[[1.84, -3.90],
[-5.50, 6.14],
[-3.19, 1.66],
[4.50, -2.65],
[4.41, 4.68]]
->
[-3.90, -5.50]

[[-5.47, -5.94, -3.04],
[2.33, 1.64, 3.22]]
->
[-3.04, 1.64]

[[3.33, 4.96, -0.23],
[-2.51, -3.03, -1.88]]
->
[-0.23, -3.03]

[[1.40, -6.82, -6.59, -4.34],
[3.78, -4.86, 0.94, -6.90]]
->
[-4.34, 0.94]

[[5.16, -2.09, -1.69, -3.42, -5.18],
[0.91, 1.01, -0.47, 2.10, -0.90],
[-2.48, -3.71, -3.54, 4.99, 0.38],
[-0.24, 5.26, -4.33, -1.31, 3.06]]
->
[-5.18, 2.10, -3.54, 5.26]

[[3.56, 0.13, -3.34, 0.68],
[-5.78, -0.28, 5.55, -0.87],
[5.52, 0.27, -5.35, 1.02],
[-5.50, -0.24, 5.27, -0.91],
[2.15, 0.15, -2.13, 0.19]]
->
[0.68, 5.55, 0.27, -5.50]

[[4.06, -3.26],
[4.90, 2.18],
[-4.55, -1.01]]
->
[-3.26, 4.90]
---
[[-4.62, 5.83, 0.15, -5.80, -5.77],
[5.92, -6.53, -5.64, -1.72, 3.22]]
->
[[5.83, 0.15],
[-6.53, -5.64]]

[[-0.18, -5.43, -4.35],
[-2.00, 1.10, 5.65],
[0.27, 1.36, 0.14],
[-3.87, 0.83, 6.53],
[-2.59, 3.68, 1.62]]
->
[[-5.43, -4.35],
[1.10, 5.65]]

[[-2.02, -2.51, -2.50, -0.02],
[-0.73, -1.33, -1.05, -2.35],
[-1.69, -0.93, -1.32, 4.43],
[-2.09, -0.66, -1.55, 6.35],
[-2.59, -2.85, -3.48, 5.01]]
->
[[-2.51, -2.50],
[-1.33, -1.05]]

[[3.38, -3.03, -0.55, -2.12, -1.98],
[-1.35, -3.68, -2.74, -1.34, 6.91],
[5.37, -2.68, -1.26, -2.24, 2.02]]
->
[[-3.03, -0.55],
[-3.68, -2.74]]

[[-0.90, -0.23, 3.45],
[-0.63, -5.45, 2.13]]
->
[[-0.23, 3.45],
[-5.45, 2.13]]

[[0.69, -4.34, 5.49],
[-1.38, -0.03, -2.25],
[2.05, 4.14, -4.37],
[-1.76, 0.57, -2.24],
[6.79, 1.96, -3.39]]
->
[[-4.34, 5.49],
[-0.03, -2.25]]

[[0.54, 0.26, 1.54],
[1.15, 0.64, 0.67],
[-4.63, 5.05, 3.72]]
->
[[0.26, 1.54],
[0.64, 0.67]]
